Below are the code and all the weights of a small trained network. Each question names an input and a target symbol and asks about switching units off, where a switched-off unit gives its printed mean instead of its output.

import numpy as np


def w(rows, s, z=0):
    codes = np.array(rows[::2]) - 128.0
    scale = np.full(codes.shape[1], s)
    scale[-1] = z or s
    return codes * scale


def f(y):
    return y / 2 * (1 + np.tanh(0.7978845608 * (y + 0.044715 * y**3)))


def softmax(a):
    e = np.exp(a - a.max(-1, keepdims=True))
    return e / e.sum(-1, keepdims=True)


def log_softmax(a):
    a = a - a.max(-1, keepdims=True)
    return a - np.log(np.exp(a).sum(-1, keepdims=True))


def net(x, mask):
    ids = ['γεζημσφψω'.index(c) for c in x.split()]
    T = len(ids)
    res = E[ids] + P[:T]
    u = 0
    for l in range(3):
        q, k, v = (res @ M[l].T for M in (Q, K, V))
        z = softmax(np.where(np.tri(T) > 0, q @ k.T / 2**0.5, -1e9)) @ v
        res = res + np.where(mask[u], z, O[l][:, -1]) @ O[l][:, :-1]
        u += 1
        y = f(res @ A[l][:, :-1].T + A[l][:, -1])
        res = res + np.where(mask[u : u + 4], y, B[l][:, -1]) @ B[l][:, :-1]
        u += 4
    return log_softmax(res[-1] @ U[:, :-1].T + U[:, -1])


Q, K, V, O, A, B = {}, {}, {}, {}, {}, {}
E = w([
[169,97,228,96,88,152,206],'γ',
[227,104,135,133,211,105,124],'ε',
[113,112,130,176,118,84,40],'ζ',
[77,189,58,79,92,160,140],'η',
[107,110,98,177,132,197,160],'μ',
[166,129,84,96,209,122,139],'σ',
[138,134,141,156,169,106,136],'φ',
[141,92,142,165,188,251,173],'ψ',
[65,214,139,165,207,207,159],'ω',
],0.015)
P = w([
[211,254,204,229,110,110,159],'0',
[223,140,83,154,70,168,147],'1',
[223,152,79,167,95,151,147],'2',
[199,180,106,172,122,146,126],'3',
[108,108,174,110,133,92,111],'4',
[107,121,154,104,150,97,118],'5',
[113,137,139,126,163,118,107],'6',
[82,123,150,113,173,128,104],'7',
[73,107,127,125,185,134,114],'8',
[88,122,123,110,207,128,98],'9',
[75,110,120,119,212,144,107],'10',
],0.0072)
Q[0] = w([
[140,149,165,77,23,122,91],'0.h1',
[68,188,147,12,56,133,254],'0.h1',
],0.0052)
K[0] = w([
[121,156,41,4,46,253,249],'0.h1',
[245,112,29,180,20,218,101],'0.h1',
],0.0042)
V[0] = w([
[140,58,164,200,62,63,222],'0.h1',
[80,27,255,116,125,61,82],'0.h1',
],0.0039)
O[0] = w([
[1,193,207,182,168,150,162,98],'0.h1',
[149,100,107,110,234,78,83,6],'0.h1',
],0.0061,0.0023)
A[0] = w([
[59,214,83,76,8,144,125,127],'0.n1',
[187,112,152,98,128,79,181,251],'0.n2',
[42,253,86,75,80,181,119,242],'0.n3',
[80,170,89,149,34,109,94,193],'0.n4',
],0.0061,0.0024)
B[0] = w([
[151,129,93,121,141,53,178,188],'0.n1',
[254,57,161,112,88,149,144,160],'0.n2',
[120,160,150,209,206,45,163,252],'0.n3',
[30,93,145,122,120,58,89,176],'0.n4',
],0.0072,0.0043)
Q[1] = w([
[87,65,160,65,131,105,186],'1.h1',
[70,71,130,163,187,101,1],'1.h1',
],0.0096)
K[1] = w([
[170,14,37,62,2,117,190],'1.h1',
[51,87,43,60,248,172,84],'1.h1',
],0.0068)
V[1] = w([
[249,54,98,1,162,140,144],'1.h1',
[182,172,184,173,109,17,41],'1.h1',
],0.0056)
O[1] = w([
[181,203,102,241,144,114,53,2],'1.h1',
[48,56,2,156,254,201,73,179],'1.h1',
],0.009,0.0049)
A[1] = w([
[99,54,42,129,190,141,110,97],'1.n1',
[165,103,173,124,134,127,134,143],'1.n2',
[80,178,85,128,178,81,155,88],'1.n3',
[104,82,155,67,2,84,61,3],'1.n4',
],0.0077,0.0028)
B[1] = w([
[120,126,156,92,136,114,51,253],'1.n1',
[101,143,129,83,98,150,167,148],'1.n2',
[164,146,132,100,137,90,170,221],'1.n3',
[124,124,80,167,181,131,245,146],'1.n4',
],0.012,0.006)
Q[2] = w([
[146,248,190,253,18,41,158],'2.h1',
[86,68,192,65,117,14,104],'2.h1',
],0.0033)
K[2] = w([
[239,94,125,56,4,156,102],'2.h1',
[119,155,50,142,134,82,107],'2.h1',
],0.0037)
V[2] = w([
[105,25,105,185,30,140,89],'2.h1',
[117,128,224,132,180,252,148],'2.h1',
],0.0044)
O[2] = w([
[178,153,154,75,254,88,171,1],'2.h1',
[187,29,221,182,148,69,96,146],'2.h1',
],0.01,0.0043)
A[2] = w([
[41,26,206,81,23,147,36,139],'2.n1',
[79,241,133,203,201,160,179,140],'2.n2',
[151,192,186,117,174,174,255,255],'2.n3',
[157,18,199,194,63,244,31,102],'2.n4',
],0.0054,0.0039)
B[2] = w([
[180,188,27,59,170,131,203,254],'2.n1',
[162,55,51,150,132,142,157,172],'2.n2',
[224,65,114,64,63,155,88,232],'2.n3',
[92,200,127,115,134,1,80,253],'2.n4',
],0.0076,0.0062)
U = w([
[87,91,146,220,108,104,112,208],'γ',
[135,159,76,236,118,127,44,107],'ε',
[97,157,183,48,218,152,81,36],'ζ',
[142,236,71,93,88,239,119,89],'η',
[152,3,131,93,117,231,208,181],'μ',
[206,201,63,213,95,200,118,131],'σ',
[82,161,186,136,181,143,125,208],'φ',
[168,246,244,88,51,148,122,214],'ψ',
[124,245,95,83,136,5,192,5],'ω',
],0.0049,0.0025)

Each question gives the input, a string of symbols that net reads in full, and the target symbol t.
The units are the heads (2 rows each of Q, K, V and O) and the neurons (one row each of A and B). Each row of codes is followed by its name. A weight is (code - 128) times the scale printed after its matrix; where a second scale follows, it is the last column's (O, A, B and U).
mask holds one flag per unit, layer by layer, with each layer's heads first. A switched-off unit (its flag False) gives its mean, the last column of its rows in O or B, instead of its output. The means were averaged over made-up inputs and are rounded, as every weight is.
A unit's drop is (log p(t) with every unit on - log p(t) with that unit switched off) / (log p(t) with every unit on - log p(t) with every unit switched off).
The circuit of an input: a set's keep is (log p(t) with only the set's units on - log p(t) with every unit switched off) / (log p(t) with every unit on - log p(t) with every unit switched off). Starting from the 12 units with the biggest drops (on a tie, the unit counted first), units are removed one at a time, each time the one whose removal leaves the highest keep (on an exact tie, the one counted first), for as long as the keep stays at least 0.8.
circuit, biggest first: the units of the circuit, biggest drop first
unit that matters most: the unit with the biggest drop
top k neurons: the k neurons with the biggest drops, biggest first
top k neurons in layer l: the k neurons of layer l with the biggest drops, biggest first
input μ σ ε σ, target μ: circuit, biggest first => 2.n4, 0.n3
input η φ σ μ ζ ω ε η, target ω: top 2 neurons => 1.n3, 0.n1
input ε μ σ, target ε: unit that matters most => 1.h1
input ζ φ γ μ γ ω γ ζ σ ω ζ, target μ: circuit, biggest first => 1.h1, 1.n4, 2.n4, 0.n3
input ω ε ζ, target μ: top 2 neurons in layer 0 => 0.n4, 0.n2
input ζ φ ψ, target ζ: circuit, biggest first => 1.h1, 1.n1, 2.n4
input ζ ζ μ φ, target ζ: circuit, biggest first => 1.h1, 1.n1, 2.h1
input μ μ φ, target μ: circuit, biggest first => 1.h1, 1.n1, 0.h1, 2.n4
input η η ω γ ψ η η ε ψ, target η: top 2 neurons => 0.n3, 0.n1
input ζ η μ, target ζ: circuit, biggest first => 1.h1, 1.n1
input μ ψ μ ψ η μ ψ, target ψ: top 2 neurons in layer 1 => 1.n4, 1.n3
input γ ψ ε μ, target γ: top 2 neurons => 2.n1, 1.n1
input ε σ ε ζ ζ φ η η γ σ, target η: top 2 neurons in layer 0 => 0.n3, 0.n1
input μ μ η, target ω: top 2 neurons => 0.n3, 0.n1
input η μ φ, target η: unit that matters most => 0.n3
input ω μ ψ, target ω: top 3 neurons => 2.n4, 0.n3, 2.n1
input η φ η σ, target η: top 3 neurons => 0.n3, 0.n1, 1.n3
input η ω η σ η ω ζ ψ, target η: top 2 neurons => 0.n3, 2.n1
input ψ η η σ ζ η ζ, target η: top 2 neurons in layer 1 => 1.n3, 1.n1
input ω ω φ η μ, target ω: top neuron in layer 2 => 2.n1
input ω σ φ, target ω: top 3 neurons => 2.n4, 0.n3, 2.n1
input ψ γ φ, target ψ: top 2 neurons in layer 0 => 0.n3, 0.n1
input ψ ψ μ σ, target ψ: top 2 neurons in layer 2 => 2.n2, 2.n1
input ε ψ ε, target ε: top 2 neurons in layer 0 => 0.n2, 0.n4
